Below are the code and all the weights of a small trained network. Each question names an input and a target symbol and asks about switching units off, where a switched-off unit gives its printed mean instead of its output.

import numpy as np


def w(rows, s, z=0):
    codes = np.array(rows[::2]) - 128.0
    scale = np.full(codes.shape[1], s)
    scale[-1] = z or s
    return codes * scale


def norm(h):
    return h / np.sqrt((h * h).mean(-1, keepdims=True) + 1e-5)


def f(y):
    return y / 2 * (1 + np.tanh(0.7978845608 * (y + 0.044715 * y**3)))


def softmax(a):
    e = np.exp(a - a.max(-1, keepdims=True))
    return e / e.sum(-1, keepdims=True)


def log_softmax(a):
    a = a - a.max(-1, keepdims=True)
    return a - np.log(np.exp(a).sum(-1, keepdims=True))


def net(x, mask):
    ids = ['αγδεζηθλμξπστφψω'.index(c) for c in x.split()]
    T = len(ids)
    res = E[ids] + P[:T]
    u = 0
    for l in range(2):
        q, k, v = (norm(res) @ M[l].T for M in (Q, K, V))
        z = softmax(np.where(np.tri(T) > 0, q @ k.T / 3**0.5, -1e9)) @ v
        res = res + np.where(mask[u], z, O[l][:, -1]) @ O[l][:, :-1]
        u += 1
        y = f(norm(res) @ A[l][:, :-1].T + A[l][:, -1])
        res = res + np.where(mask[u : u + 12], y, B[l][:, -1]) @ B[l][:, :-1]
        u += 12
    return log_softmax(norm(res)[-1] @ U[:, :-1].T + U[:, -1])


Q, K, V, O, A, B = {}, {}, {}, {}, {}, {}
E = w([
[88,178,104,110],'α',
[87,179,103,111],'γ',
[85,179,104,112],'δ',
[88,177,105,112],'ε',
[96,45,20,58],'ζ',
[95,44,21,63],'η',
[88,177,105,110],'θ',
[86,180,105,112],'λ',
[86,179,105,112],'μ',
[76,176,92,127],'ξ',
[217,185,197,56],'π',
[77,184,151,140],'σ',
[70,180,159,168],'τ',
[72,152,92,209],'φ',
[120,25,169,183],'ψ',
[250,69,98,205],'ω',
],0.012)
P = w([
[176,175,111,180],'0',
[154,165,109,160],'1',
[139,151,113,147],'2',
[121,137,112,131],'3',
[105,125,112,117],'4',
[89,114,114,110],'5',
[79,96,118,100],'6',
[66,80,119,92],'7',
[48,60,125,79],'8',
[44,38,140,67],'9',
[18,3,137,48],'10',
],0.0064)
Q[0] = w([
[82,142,53,150],'L0H0',
[249,184,166,91],'L0H0',
[148,140,146,199],'L0H0',
],0.022)
K[0] = w([
[75,144,149,166],'L0H0',
[254,198,131,99],'L0H0',
[171,131,129,172],'L0H0',
],0.02)
V[0] = w([
[114,151,249,45],'L0H0',
[24,93,129,254],'L0H0',
[107,164,94,74],'L0H0',
],0.0088)
O[0] = w([
[72,121,142,254,84],'L0H0',
[128,229,255,5,255],'L0H0',
[58,203,40,114,158],'L0H0',
],0.008,0.0083)
A[0] = w([
[131,66,124,85,196],'L0N0',
[211,183,70,172,48],'L0N1',
[60,97,144,133,121],'L0N2',
[58,119,75,186,194],'L0N3',
[154,161,214,194,163],'L0N4',
[208,101,105,139,38],'L0N5',
[51,73,53,80,2],'L0N6',
[142,110,126,225,89],'L0N7',
[112,87,143,228,160],'L0N8',
[151,253,133,185,141],'L0N9',
[96,213,129,113,164],'L0N10',
[187,175,142,131,77],'L0N11',
],0.014,0.0021)
B[0] = w([
[146,133,169,185,139],'L0N0',
[154,72,154,82,132],'L0N1',
[86,86,141,97,137],'L0N2',
[157,190,149,179,133],'L0N3',
[123,112,95,79,143],'L0N4',
[142,103,163,188,138],'L0N5',
[122,65,141,86,149],'L0N6',
[134,222,82,79,129],'L0N7',
[130,250,77,101,128],'L0N8',
[170,88,167,119,185],'L0N9',
[113,51,117,108,246],'L0N10',
[150,117,99,141,142],'L0N11',
],0.024,0.013)
Q[1] = w([
[165,40,218,98],'L1H0',
[207,2,127,6],'L1H0',
[146,197,53,109],'L1H0',
],0.017)
K[1] = w([
[39,213,90,202],'L1H0',
[4,156,226,198],'L1H0',
[136,29,233,109],'L1H0',
],0.014)
V[1] = w([
[111,197,166,156],'L1H0',
[197,104,147,200],'L1H0',
[135,117,250,140],'L1H0',
],0.02)
O[1] = w([
[123,156,57,190,7],'L1H0',
[8,154,122,159,121],'L1H0',
[140,225,191,241,216],'L1H0',
],0.015,0.013)
A[1] = w([
[115,174,111,121,127],'L1N0',
[110,141,120,74,235],'L1N1',
[163,74,109,231,1],'L1N2',
[152,193,111,59,87],'L1N3',
[113,31,57,143,117],'L1N4',
[124,100,179,145,183],'L1N5',
[44,142,126,95,165],'L1N6',
[167,99,80,104,144],'L1N7',
[146,56,153,157,119],'L1N8',
[6,167,118,146,110],'L1N9',
[96,124,118,134,99],'L1N10',
[158,206,132,136,97],'L1N11',
],0.023,0.0035)
B[1] = w([
[138,90,96,154,125],'L1N0',
[203,127,160,154,187],'L1N1',
[213,46,160,115,143],'L1N2',
[150,168,101,140,144],'L1N3',
[184,177,24,137,154],'L1N4',
[102,177,99,131,246],'L1N5',
[196,90,121,121,163],'L1N6',
[86,160,116,167,155],'L1N7',
[90,117,80,162,219],'L1N8',
[167,72,176,253,171],'L1N9',
[148,111,143,125,126],'L1N10',
[91,58,85,125,143],'L1N11',
],0.033,0.013)
U = w([
[163,220,25,193,165],'α',
[212,38,37,71,142],'γ',
[62,90,115,113,88],'δ',
[110,135,119,128,23],'ε',
[213,231,189,89,198],'ζ',
[165,61,181,255,198],'η',
[90,122,117,128,75],'θ',
[105,119,118,130,49],'λ',
[104,130,123,128,45],'μ',
[81,54,240,30,136],'ξ',
[106,126,119,129,23],'π',
[112,130,128,127,21],'σ',
[84,113,106,125,64],'τ',
[109,127,129,132,22],'φ',
[28,253,144,175,254],'ψ',
[75,107,101,130,67],'ω',
],0.0092,0.003)

Each question gives the input, a string of symbols that net reads in full, and the target symbol t.
The units are the heads (3 rows each of Q, K, V and O) and the neurons (one row each of A and B). Each row of codes is followed by its name. A weight is (code - 128) times the scale printed after its matrix; where a second scale follows, it is the last column's (O, A, B and U).
mask holds one flag per unit, layer by layer, with each layer's heads first. A switched-off unit (its flag False) gives its mean, the last column of its rows in O or B, instead of its output. The means were averaged over made-up inputs and are rounded, as every weight is.
A unit's drop is (log p(t) with every unit on - log p(t) with that unit switched off) / (log p(t) with every unit on - log p(t) with every unit switched off).
The circuit of an input: a set's keep is (log p(t) with only the set's units on - log p(t) with every unit switched off) / (log p(t) with every unit on - log p(t) with every unit switched off). Starting from the 12 units with the biggest drops (on a tie, the unit counted first), units are removed one at a time, each time the one whose removal leaves the highest keep (on an exact tie, the one counted first), for as long as the keep stays at least 0.8.
circuit, biggest first: the units of the circuit, biggest drop first
unit that matters most: the unit with the biggest drop
k most important neurons: the k neurons with the biggest drops, biggest first
top k neurons in layer l: the k neurons of layer l with the biggest drops, biggest first
input τ ξ ξ α τ ω ζ ξ δ, target γ: unit that matters most : L0N1
input α δ π δ φ φ ω, target α: circuit, biggest first : (L0N8; L0H0)
input μ ξ θ θ φ ε α τ τ μ, target ξ: top 2 neurons in layer 1 : (L1N4; L1N9)
input μ τ ξ ξ ψ φ ξ λ, target ζ: 2 most important neurons : (L0N4; L0N5)
input ξ ξ α θ ω η α ψ σ σ, target ψ: 3 most important neurons : (L0N6; L0N1; L0N9)
input ξ η ω ω α τ τ ψ τ λ, target ψ: 4 most important neurons : (L0N1; L0N9; L0N4; L0N10)
input π ω λ, target α: 2 most important neurons : (L1N4; L0N3)
input η μ ξ τ ξ ξ τ, target ξ: circuit, biggest first : (L1N9; L1N4)
input σ ω δ δ τ ξ γ γ, target γ: top 4 neurons in layer 0 : (L0N10; L0N1; L0N0; L0N5)
input θ ε θ ξ λ α, target γ: circuit, biggest first : (L1H0; L0H0)
input ω θ ω ξ π ζ, target α: circuit, biggest first : (L0H0; L1N4)
input τ ξ η α, target γ: circuit, biggest first : (L0N10; L1N9)
input ξ ξ φ π ω θ φ ξ φ ψ, target α: top 2 neurons in layer 0 : (L0N8; L0N7)
input ξ ψ ω φ ξ ψ θ ξ λ θ, target γ: circuit, biggest first : (L1N9)
input ξ ξ λ, target γ: circuit, biggest first : (L0H0; L1H0)
input ω τ τ μ α φ τ, target ζ: circuit, biggest first : (L0H0; L1N9)
input ω ξ ξ φ ξ ξ, target ζ: 2 most important neurons : (L0N1; L1N9)
input φ ψ μ η, target ψ: top 2 neurons in layer 0 : (L0N10; L0N0)
input ξ φ τ τ α λ δ τ τ, target ξ: 3 most important neurons : (L0N4; L1N9; L0N0)
input ξ τ ξ ε, target ξ: unit that matters most : L0N9
input η ψ τ τ α γ ω α τ ψ ξ, target ψ: 2 most important neurons : (L0N10; L0N4)
input ξ η ω τ τ λ, target ξ: circuit, biggest first : (L1N4; L1N9)
input ξ η ω ω ω λ τ ξ ψ φ, target ψ: top 2 neurons in layer 0 : (L0N10; L0N1)
input λ τ μ γ, target ξ: circuit, biggest first : (L1N9; L1N4)
input τ ξ ξ φ τ π δ ε, target α: top 2 neurons in layer 1 : (L1N4; L1N7)
input ξ ω ω φ ψ ω η ε ψ τ ξ, target ψ: top 3 neurons in layer 0 : (L0N1; L0N6; L0N10)
input ξ ω φ ψ ω π ζ θ, target α: 3 most important neurons : (L1N4; L0N3; L1N7)
input ω ξ ω φ φ γ, target ζ: circuit, biggest first : (L0H0)
input τ λ ξ φ γ ω η σ ξ θ θ, target γ: 2 most important neurons : (L0N1; L0N6)
input ξ ε φ ζ τ ξ π α, target α: 3 most important neurons : (L1N4; L1N7; L0N3)
